Here is a tiny trained network, its code and every weight. The questions are about switching its units off for an input and a target symbol, where a switched-off unit gives its printed mean instead of its output.

import numpy as np


def w(rows, s, z=0):
    codes = np.array(rows[::2]) - 128.0
    scale = np.full(codes.shape[1], s)
    scale[-1] = z or s
    return codes * scale


def norm(h):
    return h / np.sqrt((h * h).mean(-1, keepdims=True) + 1e-5)


def f(y):
    return np.maximum(y, 0)


def softmax(a):
    e = np.exp(a - a.max(-1, keepdims=True))
    return e / e.sum(-1, keepdims=True)


def log_softmax(a):
    a = a - a.max(-1, keepdims=True)
    return a - np.log(np.exp(a).sum(-1, keepdims=True))


def net(x, mask):
    ids = ['ΛΞΠΣΩαβζμ'.index(c) for c in x.split()]
    T = len(ids)
    res = E[ids] + P[:T]
    u = 0
    for l in range(3):
        q, k, v = (norm(res) @ M[l].T for M in (Q, K, V))
        z = softmax(np.where(np.tri(T) > 0, q @ k.T / 3**0.5, -1e9)) @ v
        res = res + np.where(mask[u], z, O[l][:, -1]) @ O[l][:, :-1]
        u += 1
        y = f(norm(res) @ A[l][:, :-1].T + A[l][:, -1])
        res = res + np.where(mask[u : u + 8], y, B[l][:, -1]) @ B[l][:, :-1]
        u += 8
    return log_softmax(norm(res)[-1] @ U[:, :-1].T + U[:, -1])


Q, K, V, O, A, B = {}, {}, {}, {}, {}, {}
E = w([
[126,185,62],'Λ',
[125,140,91],'Ξ',
[140,108,105],'Π',
[119,170,24],'Σ',
[132,128,62],'Ω',
[226,113,237],'α',
[173,132,203],'β',
[121,132,166],'ζ',
[46,250,165],'μ',
],0.02)
P = w([
[109,80,254],'0',
[193,159,181],'1',
[171,168,131],'2',
[134,150,120],'3',
[124,121,166],'4',
[149,163,104],'5',
[172,173,100],'6',
[90,95,95],'7',
[114,128,93],'8',
[119,114,75],'9',
[122,114,68],'10',
[130,182,152],'11',
[145,123,46],'12',
],0.0071)
Q[0] = w([
[88,109,173],'L0H0',
[2,167,119],'L0H0',
[136,134,174],'L0H0',
],0.0081)
K[0] = w([
[152,157,52],'L0H0',
[118,167,165],'L0H0',
[159,96,250],'L0H0',
],0.013)
V[0] = w([
[253,148,96],'L0H0',
[75,199,154],'L0H0',
[216,90,114],'L0H0',
],0.006)
O[0] = w([
[63,80,196,250],'L0H0',
[72,197,90,149],'L0H0',
[33,205,2,172],'L0H0',
],0.0072,0.0018)
A[0] = w([
[119,94,213,198],'L0N0',
[150,212,60,147],'L0N1',
[109,171,90,133],'L0N2',
[189,110,93,118],'L0N3',
[144,131,155,52],'L0N4',
[145,55,250,209],'L0N5',
[98,112,103,102],'L0N6',
[49,1,154,8],'L0N7',
],0.0099,0.0018)
B[0] = w([
[109,177,22,207],'L0N0',
[61,37,137,254],'L0N1',
[189,104,181,201],'L0N2',
[99,86,194,167],'L0N3',
[157,93,105,149],'L0N4',
[216,167,48,250],'L0N5',
[233,2,97,151],'L0N6',
[110,189,194,150],'L0N7',
],0.0068,0.006)
Q[1] = w([
[82,146,99],'L1H0',
[254,179,87],'L1H0',
[86,111,187],'L1H0',
],0.0078)
K[1] = w([
[175,254,120],'L1H0',
[137,199,167],'L1H0',
[144,80,218],'L1H0',
],0.0099)
V[1] = w([
[197,68,7],'L1H0',
[70,156,136],'L1H0',
[168,98,136],'L1H0',
],0.011)
O[1] = w([
[50,103,23,253],'L1H0',
[146,155,119,80],'L1H0',
[113,215,2,152],'L1H0',
],0.0061,0.0052)
A[1] = w([
[56,97,145,152],'L1N0',
[98,76,203,146],'L1N1',
[58,142,137,115],'L1N2',
[128,1,153,145],'L1N3',
[199,28,114,4],'L1N4',
[95,237,169,191],'L1N5',
[200,169,152,88],'L1N6',
[115,5,147,109],'L1N7',
],0.0082,0.0035)
B[1] = w([
[253,120,98,246],'L1N0',
[119,91,114,151],'L1N1',
[128,88,109,194],'L1N2',
[56,95,108,252],'L1N3',
[164,168,133,174],'L1N4',
[137,227,188,240],'L1N5',
[107,100,10,227],'L1N6',
[74,111,184,246],'L1N7',
],0.007,0.0026)
Q[2] = w([
[12,133,81],'L2H0',
[1,198,143],'L2H0',
[122,228,233],'L2H0',
],0.0042)
K[2] = w([
[219,197,76],'L2H0',
[202,1,190],'L2H0',
[180,36,142],'L2H0',
],0.0095)
V[2] = w([
[43,255,135],'L2H0',
[161,166,112],'L2H0',
[23,208,92],'L2H0',
],0.0094)
O[2] = w([
[141,249,160,135],'L2H0',
[134,137,60,250],'L2H0',
[61,121,159,252],'L2H0',
],0.015,0.0017)
A[2] = w([
[166,2,144,81],'L2N0',
[37,69,178,136],'L2N1',
[169,163,74,163],'L2N2',
[201,55,111,137],'L2N3',
[146,115,163,77],'L2N4',
[46,221,139,253],'L2N5',
[56,71,150,96],'L2N6',
[118,67,97,108],'L2N7',
],0.011,0.0049)
B[2] = w([
[135,130,154,164],'L2N0',
[31,113,129,188],'L2N1',
[54,249,88,222],'L2N2',
[186,65,124,183],'L2N3',
[209,166,211,129],'L2N4',
[1,75,180,255],'L2N5',
[129,110,186,177],'L2N6',
[162,123,129,187],'L2N7',
],0.0071)
U = w([
[177,137,23,88],'Λ',
[161,62,111,27],'Ξ',
[211,68,215,149],'Π',
[121,171,75,103],'Σ',
[174,153,103,2],'Ω',
[166,34,144,160],'α',
[252,71,52,207],'β',
[126,204,225,240],'ζ',
[125,151,163,35],'μ',
],0.011,0.0049)

Each question gives the input, a string of symbols that net reads in full, and the target symbol t.
The units are the heads (3 rows each of Q, K, V and O) and the neurons (one row each of A and B). Each row of codes is followed by its name. A weight is (code - 128) times the scale printed after its matrix; where a second scale follows, it is the last column's (O, A, B and U).
mask holds one flag per unit, layer by layer, with each layer's heads first. A switched-off unit (its flag False) gives its mean, the last column of its rows in O or B, instead of its output. The means were averaged over made-up inputs and are rounded, as every weight is.
A unit's drop is (log p(t) with every unit on - log p(t) with that unit switched off) / (log p(t) with every unit on - log p(t) with every unit switched off).
The circuit of an input: a set's keep is (log p(t) with only the set's units on - log p(t) with every unit switched off) / (log p(t) with every unit on - log p(t) with every unit switched off). Starting from the 12 units with the biggest drops (on a tie, the unit counted first), units are removed one at a time, each time the one whose removal leaves the highest keep (on an exact tie, the one counted first), for as long as the keep stays at least 0.8.
units of the circuit, in order: the units of the circuit, biggest drop first
top k neurons: the k neurons with the biggest drops, biggest first
k most important neurons of layer l: the k neurons of layer l with the biggest drops, biggest first
input Λ μ μ Π, target ζ: top neuron	[L0N1]
input β Λ α Σ Ω Λ Π, target α: 2 most important neurons of layer 0	[L0N5; L0N1]
input Ω Λ Λ, target α: 3 most important neurons of layer 0	[L0N1; L0N5; L0N0]
input Π Λ Ω μ β Ξ Ω Π Π Π α α α, target β: top 2 neurons	[L0N5; L0N1]
input α μ μ Σ, target ζ: units of the circuit, in order	[L2H0; L1H0]
input Λ α Ξ, target α: 3 most important neurons of layer 0	[L0N1; L0N5; L0N0]
input μ α Λ α Ξ β Ω β Λ, target β: units of the circuit, in order	[L1H0; L2H0; L0N2; L2N5]
input Ξ Ξ α Λ, target β: units of the circuit, in order	[L0H0; L2H0; L0N0]
input β μ α Ω α ζ μ Σ Λ, target ζ: units of the circuit, in order	[L2H0; L0N2; L1H0]
input Λ Π Λ α Π, target β: top 3 neurons	[L0N5; L0N4; L0N1]
input Λ Ξ Π Σ Σ Λ Λ ζ, target ζ: top 3 neurons	[L0N7; L1N3; L0N5]
input μ α α Ω, target β: units of the circuit, in order	[L1H0; L2H0; L2N5]
input Λ β Λ α Λ Λ Ω, target α: 2 most important neurons of layer 0	[L0N1; L0N5]
input β α α Π Π, target β: top 2 neurons	[L0N1; L0N5]
input Σ Ω Ω Ω Λ, target α: 3 most important neurons of layer 0	[L0N5; L0N1; L0N0]
input Σ Π Λ Λ Ξ α Π, target α: top neuron	[L0N5]
input α Ω α Λ Σ ζ Π ζ β, target Σ: top 2 neurons	[L0N5; L0N0]
input α Σ α Λ Λ α μ Ξ, target α: 2 most important neurons of layer 2	[L2N2; L2N6]
input ζ Π ζ Ω Π Ξ β Π α, target β: top 2 neurons	[L0N5; L1N5]
input Λ α α α Λ Ξ Ω α Ξ, target β: top neuron	[L2N5]
input Λ μ Σ, target ζ: 2 most important neurons of layer 0	[L0N1; L0N5]
input ζ ζ Ξ Ξ Λ Λ Π β, target Λ: 2 most important neurons of layer 0	[L0N5; L0N1]
